Below are the code and all the weights of a small trained network. Each question names an input and a target symbol and asks about switching units off, where a switched-off unit gives its printed mean instead of its output.

import numpy as np


def w(rows, s, z=0):
    codes = np.array(rows[::2]) - 128.0
    scale = np.full(codes.shape[1], s)
    scale[-1] = z or s
    return codes * scale


def f(y):
    return np.maximum(y, 0)


def softmax(a):
    e = np.exp(a - a.max(-1, keepdims=True))
    return e / e.sum(-1, keepdims=True)


def log_softmax(a):
    a = a - a.max(-1, keepdims=True)
    return a - np.log(np.exp(a).sum(-1, keepdims=True))


def net(x, mask):
    ids = ['ΓΔΞαζθμτ'.index(c) for c in x.split()]
    T = len(ids)
    res = E[ids] + P[:T]
    r = res
    for j in range(3):
        rows = slice(3 * j, 3 * j + 3)
        q, k, v = (r @ M[0][rows].T for M in (Q, K, V))
        z = softmax(np.where(np.tri(T) > 0, q @ k.T / 3**0.5, -1e9)) @ v
        o = O[0][rows]
        res = res + np.where(mask[j], z, o[:, -1]) @ o[:, :-1]
    y = f(res @ A[0][:, :-1].T + A[0][:, -1])
    res = res + np.where(mask[3:19], y, B[0][:, -1]) @ B[0][:, :-1]
    return log_softmax(res[-1] @ U[:, :-1].T + U[:, -1])


Q, K, V, O, A, B = {}, {}, {}, {}, {}, {}
E = w([
[104,104,87,92,181,36],'Γ',
[91,166,169,87,103,156],'Δ',
[156,93,115,62,141,185],'Ξ',
[255,123,66,107,141,94],'α',
[167,201,79,210,170,70],'ζ',
[160,131,80,134,45,63],'θ',
[98,103,93,98,157,33],'μ',
[131,179,158,150,186,177],'τ',
],0.0056)
P = w([
[172,58,251,159,143,64],'0',
[162,174,147,78,134,68],'1',
[139,184,90,74,129,116],'2',
[123,203,51,78,129,142],'3',
[95,207,21,70,137,172],'4',
[103,212,8,74,123,196],'5',
],0.0028)
Q[0] = w([
[164,206,98,71,102,113],'head 0',
[114,121,109,200,143,153],'head 0',
[93,123,128,169,80,174],'head 0',
[162,215,3,34,128,108],'head 1',
[146,155,187,80,116,106],'head 1',
[149,242,68,85,156,117],'head 1',
[98,58,147,123,142,112],'head 2',
[92,144,66,76,151,78],'head 2',
[93,158,147,122,186,162],'head 2',
],0.04)
K[0] = w([
[152,132,23,78,69,160],'head 0',
[144,66,216,117,110,120],'head 0',
[184,63,139,159,107,69],'head 0',
[104,134,119,77,121,252],'head 1',
[90,216,61,38,130,122],'head 1',
[58,204,130,110,152,214],'head 1',
[122,45,196,74,117,106],'head 2',
[75,131,126,82,223,21],'head 2',
[194,126,82,126,75,44],'head 2',
],0.027)
V[0] = w([
[130,104,94,182,146,77],'head 0',
[217,107,96,107,152,177],'head 0',
[117,92,174,86,220,101],'head 0',
[203,105,197,96,199,212],'head 1',
[130,30,96,36,76,138],'head 1',
[7,155,234,93,63,161],'head 1',
[143,121,165,132,110,112],'head 2',
[166,167,103,179,151,136],'head 2',
[206,121,208,165,86,100],'head 2',
],0.014)
O[0] = w([
[137,107,143,141,132,64,163],'head 0',
[214,137,114,112,160,145,228],'head 0',
[89,136,134,86,215,118,118],'head 0',
[154,122,9,161,153,152,251],'head 1',
[195,79,116,38,110,142,80],'head 1',
[93,243,101,43,113,135,151],'head 1',
[129,129,121,120,100,145,129],'head 2',
[140,157,151,178,166,134,176],'head 2',
[154,146,128,151,74,206,139],'head 2',
],0.012,0.0019)
A[0] = w([
[94,85,112,83,157,50,142],'neuron 0',
[131,146,159,174,105,89,19],'neuron 1',
[76,136,149,163,172,228,140],'neuron 2',
[136,66,133,111,99,139,243],'neuron 3',
[155,197,101,130,213,138,141],'neuron 4',
[122,174,110,150,68,165,139],'neuron 5',
[78,109,163,185,148,64,2],'neuron 6',
[164,125,204,117,44,126,18],'neuron 7',
[151,210,116,38,87,91,126],'neuron 8',
[110,90,116,62,174,255,150],'neuron 9',
[79,122,127,114,99,145,139],'neuron 10',
[114,103,204,75,151,102,121],'neuron 11',
[135,125,84,32,87,136,95],'neuron 12',
[73,172,181,78,117,215,126],'neuron 13',
[29,172,66,152,103,122,137],'neuron 14',
[185,145,59,143,123,114,128],'neuron 15',
],0.0091,0.002)
B[0] = w([
[76,72,94,105,189,111,189],'neuron 0',
[185,164,133,134,108,109,151],'neuron 1',
[73,167,155,145,145,177,173],'neuron 2',
[142,70,122,97,89,133,180],'neuron 3',
[96,187,43,113,147,156,255],'neuron 4',
[135,98,139,196,135,144,193],'neuron 5',
[157,193,137,112,148,38,174],'neuron 6',
[104,123,111,109,9,148,151],'neuron 7',
[106,109,204,166,174,203,246],'neuron 8',
[140,206,106,44,66,110,191],'neuron 9',
[138,132,170,132,149,115,146],'neuron 10',
[59,80,117,103,135,113,160],'neuron 11',
[171,88,192,76,157,183,223],'neuron 12',
[202,172,169,127,187,58,186],'neuron 13',
[45,115,164,185,62,93,226],'neuron 14',
[165,96,78,191,143,141,240],'neuron 15',
],0.016,0.0062)
U = w([
[63,55,125,78,181,65,9],'Γ',
[40,169,175,168,183,250,210],'Δ',
[253,92,39,92,186,180,189],'Ξ',
[158,4,162,224,45,144,115],'α',
[192,205,235,125,171,82,47],'ζ',
[148,148,94,19,2,148,105],'θ',
[50,73,101,64,193,71,24],'μ',
[105,238,33,223,122,61,243],'τ',
],0.0024,0.0012)

Each question gives the input, a string of symbols that net reads in full, and the target symbol t.
The units are the heads (3 rows each of Q, K, V and O) and the neurons (one row each of A and B). Each row of codes is followed by its name. A weight is (code - 128) times the scale printed after its matrix; where a second scale follows, it is the last column's (O, A, B and U).
mask holds one flag per unit, heads first, then neurons. A switched-off unit (its flag False) gives its mean, the last column of its rows in O or B, instead of its output. The means were averaged over made-up inputs and are rounded, as every weight is.
A unit's drop is (log p(t) with every unit on - log p(t) with that unit switched off) / (log p(t) with every unit on - log p(t) with every unit switched off).
The circuit of an input: a set's keep is (log p(t) with only the set's units on - log p(t) with every unit switched off) / (log p(t) with every unit on - log p(t) with every unit switched off). Starting from the 12 units with the biggest drops (on a tie, the unit counted first), units are removed one at a time, each time the one whose removal leaves the highest keep (on an exact tie, the one counted first), for as long as the keep stays at least 0.8.
circuit, biggest first: the units of the circuit, biggest drop first
most important unit: the unit with the biggest drop
k most important neurons: the k neurons with the biggest drops, biggest first
heads that matter: for each layer, one digit per head in row order, 1 if its drop is at least 0.15 and else 0, layers parted by /
drop when u is switched off: that unit's drop, to one decimal
input ζ μ Γ τ ζ, target τ: heads that matter	010
input ζ θ ζ, target ζ: circuit, biggest first	(head 1; neuron 6; neuron 4)
input α α α Δ, target ζ: circuit, biggest first	(head 1; neuron 13)
input Γ Δ Ξ θ μ, target Ξ: heads that matter	010
input μ μ θ Γ, target μ: heads that matter	011
input θ μ θ Ξ, target θ: circuit, biggest first	(neuron 9; head 1; neuron 8)
input θ θ α, target α: heads that matter	010
input τ ζ α θ Ξ θ, target Ξ: circuit, biggest first	(head 1; neuron 14)
input θ τ μ θ Γ α, target τ: most important unit	head 1
input Δ Δ Ξ θ θ, target α: circuit, biggest first	(head 0; neuron 4; neuron 9; neuron 5)
input Δ Γ θ μ, target Δ: circuit, biggest first	(head 1; neuron 8)
input Δ Ξ Ξ Γ, target Ξ: circuit, biggest first	(head 1; neuron 14)
input μ ζ Γ Ξ, target θ: 2 most important neurons	(neuron 9; neuron 8)
input α θ θ μ Γ, target μ: most important unit	head 2
input α θ ζ μ, target Γ: heads that matter	011
input ζ α Δ, target ζ: circuit, biggest first	(neuron 13; head 1)
input Ξ ζ Ξ Δ Ξ μ, target Ξ: heads that matter	110
input θ τ α, target τ: 3 most important neurons	(neuron 12; neuron 4; neuron 8)
input μ θ Δ Ξ Ξ Γ, target Ξ: drop when head 1 is switched off	0.7
input τ α Ξ ζ, target Ξ: drop when neuron 15 is switched off	0.2
input θ α τ Γ α μ, target τ: drop when neuron 12 is switched off	0.3
input Ξ Γ μ Ξ, target Ξ: drop when neuron 15 is switched off	0.1
